Below are the code and all the weights of a small trained network. Each question names an input and a target symbol and asks about switching units off, where a switched-off unit gives its printed mean instead of its output.

import numpy as np


def w(rows, s, z=0):
    codes = np.array(rows[::2]) - 128.0
    scale = np.full(codes.shape[1], s)
    scale[-1] = z or s
    return codes * scale


def f(y):
    return y / 2 * (1 + np.tanh(0.7978845608 * (y + 0.044715 * y**3)))


def softmax(a):
    e = np.exp(a - a.max(-1, keepdims=True))
    return e / e.sum(-1, keepdims=True)


def log_softmax(a):
    a = a - a.max(-1, keepdims=True)
    return a - np.log(np.exp(a).sum(-1, keepdims=True))


def net(x, mask):
    ids = ['ΓΘαβεζφ'.index(c) for c in x.split()]
    T = len(ids)
    res = E[ids] + P[:T]
    u = 0
    for l in range(3):
        q, k, v = (res @ M[l].T for M in (Q, K, V))
        z = softmax(np.where(np.tri(T) > 0, q @ k.T / 4**0.5, -1e9)) @ v
        res = res + np.where(mask[u], z, O[l][:, -1]) @ O[l][:, :-1]
        u += 1
        y = f(res @ A[l][:, :-1].T + A[l][:, -1])
        res = res + np.where(mask[u : u + 4], y, B[l][:, -1]) @ B[l][:, :-1]
        u += 4
    return log_softmax(res[-1] @ U[:, :-1].T + U[:, -1])


Q, K, V, O, A, B = {}, {}, {}, {}, {}, {}
E = w([
[162,168,161,175,198,75,147],'Γ',
[139,163,166,155,147,41,142],'Θ',
[76,129,188,253,120,184,21],'α',
[189,137,43,129,88,159,164],'β',
[89,128,115,161,29,51,155],'ε',
[187,115,200,113,108,182,191],'ζ',
[93,11,158,50,62,140,185],'φ',
],0.015)
P = w([
[50,255,131,135,189,120,230],'0',
[85,237,139,138,159,130,197],'1',
[97,228,150,131,133,152,172],'2',
[125,178,151,148,109,145,174],'3',
[157,150,153,154,101,154,157],'4',
[184,133,160,153,87,158,140],'5',
[207,105,162,162,76,169,135],'6',
[225,86,168,164,60,165,127],'7',
[252,60,184,169,47,177,122],'8',
],0.0094)
Q[0] = w([
[201,156,199,255,51,165,230],'0.h0',
[106,180,59,87,204,183,125],'0.h0',
[196,152,79,162,159,54,94],'0.h0',
[17,168,121,86,164,58,153],'0.h0',
],0.011)
K[0] = w([
[123,67,174,148,51,167,33],'0.h0',
[75,158,79,107,149,82,167],'0.h0',
[164,168,82,189,65,117,103],'0.h0',
[183,177,139,49,91,99,245],'0.h0',
],0.012)
V[0] = w([
[179,109,124,136,196,142,55],'0.h0',
[102,130,90,130,46,74,133],'0.h0',
[108,141,81,119,161,149,134],'0.h0',
[150,173,139,103,151,2,105],'0.h0',
],0.0086)
O[0] = w([
[96,105,104,159,132,106,217,24],'0.h0',
[110,86,153,132,99,94,1,95],'0.h0',
[133,137,99,132,169,138,125,47],'0.h0',
[169,7,124,128,186,105,85,3],'0.h0',
],0.009,0.0039)
A[0] = w([
[52,138,100,126,65,4,99,80],'0.n0',
[180,197,92,91,102,199,56,62],'0.n1',
[239,131,190,64,159,81,224,252],'0.n2',
[213,31,63,107,162,147,82,185],'0.n3',
],0.0043,0.0018)
B[0] = w([
[79,135,143,128,234,248,112,139],'0.n0',
[225,95,155,52,191,29,95,140],'0.n1',
[143,52,109,238,95,239,39,253],'0.n2',
[32,126,44,115,2,159,8,117],'0.n3',
],0.0062,0.0051)
Q[1] = w([
[195,156,151,240,71,141,132],'1.h0',
[79,72,51,135,158,80,21],'1.h0',
[80,70,94,215,159,94,186],'1.h0',
[144,9,88,126,153,153,105],'1.h0',
],0.011)
K[1] = w([
[234,42,89,124,51,167,121],'1.h0',
[76,210,113,205,132,118,78],'1.h0',
[187,153,122,164,201,135,56],'1.h0',
[113,104,129,254,201,63,51],'1.h0',
],0.0089)
V[1] = w([
[79,30,122,47,13,176,187],'1.h0',
[105,61,105,39,140,187,166],'1.h0',
[39,101,132,214,153,84,161],'1.h0',
[2,112,118,128,181,176,73],'1.h0',
],0.0049)
O[1] = w([
[196,184,164,2,132,167,75,253],'1.h0',
[164,170,124,79,202,113,131,122],'1.h0',
[152,125,168,115,30,92,199,26],'1.h0',
[101,174,171,109,124,67,192,5],'1.h0',
],0.0077,0.0038)
A[1] = w([
[2,32,89,79,39,177,221,156],'1.n0',
[117,154,80,205,139,114,202,3],'1.n1',
[173,191,103,110,73,125,229,132],'1.n2',
[191,108,126,131,156,34,53,103],'1.n3',
],0.0065,0.0062)
B[1] = w([
[120,165,144,94,130,113,71,155],'1.n0',
[154,150,109,74,87,104,253,148],'1.n1',
[133,98,130,148,118,141,40,253],'1.n2',
[45,122,112,121,97,144,135,176],'1.n3',
],0.012,0.0036)
Q[2] = w([
[127,110,97,68,125,84,132],'2.h0',
[118,111,101,185,101,129,136],'2.h0',
[136,146,168,141,128,127,73],'2.h0',
[53,1,139,90,114,99,182],'2.h0',
],0.017)
K[2] = w([
[52,202,188,175,179,98,184],'2.h0',
[152,140,57,192,139,123,94],'2.h0',
[160,56,169,90,81,181,57],'2.h0',
[33,169,136,171,160,1,137],'2.h0',
],0.0098)
V[2] = w([
[201,91,53,72,102,107,134],'2.h0',
[153,160,3,134,106,106,81],'2.h0',
[79,126,149,157,155,115,82],'2.h0',
[200,140,196,215,92,209,113],'2.h0',
],0.0067)
O[2] = w([
[134,241,136,194,205,76,131,121],'2.h0',
[136,179,42,194,115,3,81,110],'2.h0',
[96,115,144,107,53,127,122,112],'2.h0',
[32,94,99,85,179,102,191,253],'2.h0',
],0.007,0.014)
A[2] = w([
[107,59,210,45,97,197,122,2],'2.n0',
[226,10,136,198,68,85,191,148],'2.n1',
[236,116,121,166,177,182,255,96],'2.n2',
[94,56,142,235,54,100,197,96],'2.n3',
],0.0064,0.0051)
B[2] = w([
[155,166,57,168,146,84,120,255],'2.n0',
[164,96,169,112,220,106,94,186],'2.n1',
[37,136,119,21,69,1,125,197],'2.n2',
[201,139,161,141,102,128,150,234],'2.n3',
],0.0095,0.0059)
U = w([
[156,139,141,141,120,106,171,2],'Γ',
[225,40,159,211,147,193,160,148],'Θ',
[174,161,147,199,51,201,215,43],'α',
[174,183,41,253,157,117,135,140],'β',
[87,115,148,175,25,134,48,92],'ε',
[31,55,72,131,174,236,192,237],'ζ',
[201,205,192,91,153,196,86,163],'φ',
],0.0044,0.003)

Each question gives the input, a string of symbols that net reads in full, and the target symbol t.
The units are the heads (4 rows each of Q, K, V and O) and the neurons (one row each of A and B). Each row of codes is followed by its name. A weight is (code - 128) times the scale printed after its matrix; where a second scale follows, it is the last column's (O, A, B and U).
mask holds one flag per unit, layer by layer, with each layer's heads first. A switched-off unit (its flag False) gives its mean, the last column of its rows in O or B, instead of its output. The means were averaged over made-up inputs and are rounded, as every weight is.
A unit's drop is (log p(t) with every unit on - log p(t) with that unit switched off) / (log p(t) with every unit on - log p(t) with every unit switched off).
The circuit of an input: a set's keep is (log p(t) with only the set's units on - log p(t) with every unit switched off) / (log p(t) with every unit on - log p(t) with every unit switched off). Starting from the 12 units with the biggest drops (on a tie, the unit counted first), units are removed one at a time, each time the one whose removal leaves the highest keep (on an exact tie, the one counted first), for as long as the keep stays at least 0.8.
units of the circuit, in order: the units of the circuit, biggest drop first
k most important neurons: the k neurons with the biggest drops, biggest first
k most important neurons of layer l: the k neurons of layer l with the biggest drops, biggest first
drop of u: that unit's drop, to one decimal
input Γ Θ ζ ζ ε ε, target ζ: units of the circuit, in order => 2.h0, 0.n2, 0.n0, 2.n3
input Θ β ζ Θ Γ ε Θ Θ, target ε: units of the circuit, in order => 0.h0, 1.n3
input Γ Θ Γ, target Θ: 2 most important neurons => 2.n1, 2.n3
input α Θ α, target α: units of the circuit, in order => 1.h0, 0.h0, 1.n1, 2.n3
input α Θ α Θ, target α: 2 most important neurons => 2.n3, 1.n1
input Γ α Γ Γ, target Γ: 3 most important neurons => 1.n1, 2.n2, 2.n1
input Θ φ φ φ β, target φ: units of the circuit, in order => 1.h0, 0.h0
input ζ Θ φ ζ α, target ζ: units of the circuit, in order => 2.h0, 0.h0
input Θ ε Γ β, target ε: units of the circuit, in order => 0.h0, 0.n3, 1.h0
input α Γ Θ Θ Γ, target Γ: most important neuron of layer 1 => 1.n1
input Θ ε Γ Θ, target ε: units of the circuit, in order => 0.h0, 2.h0
input Θ Γ Θ Γ ε Θ α, target α: 3 most important neurons => 2.n3, 1.n1, 0.n0
input Θ ζ Θ Θ ζ ζ β, target ζ: units of the circuit, in order => 0.n2, 2.h0, 0.h0, 2.n3
input Γ φ ε, target φ: units of the circuit, in order => 1.h0, 2.h0
input Θ Θ Θ ε ε ε ζ α, target ζ: units of the circuit, in order => 2.h0, 0.h0, 0.n2
input Θ Γ Θ β Θ, target β: units of the circuit, in order => 2.h0
input Θ Θ Γ Θ, target Θ: units of the circuit, in order => 1.h0, 0.h0, 2.n1, 2.h0
input Θ ζ ζ β Θ Θ ε Γ Γ, target ε: units of the circuit, in order => 0.h0, 1.n3
input ε Θ ζ Θ Γ ε ζ Γ β, target ζ: 3 most important neurons => 0.n2, 1.n2, 1.n3
input Γ β ε Γ, target ε: most important neuron => 1.n3
input Γ φ ζ φ ζ ζ ε, target ζ: 2 most important neurons => 2.n3, 0.n0
input ζ ζ ζ α β ε, target β: 2 most important neurons of layer 1 => 1.n2, 1.n3
input ε Γ β, target ε: 2 most important neurons of layer 0 => 0.n1, 0.n3
input ε β Γ φ α, target φ: drop of 2.h0 => 0.3
input β α Γ Θ α ζ, target ζ: drop of 2.h0 => 0.8
input φ Θ ζ φ ζ φ φ, target φ: drop of 1.h0 => 0.3
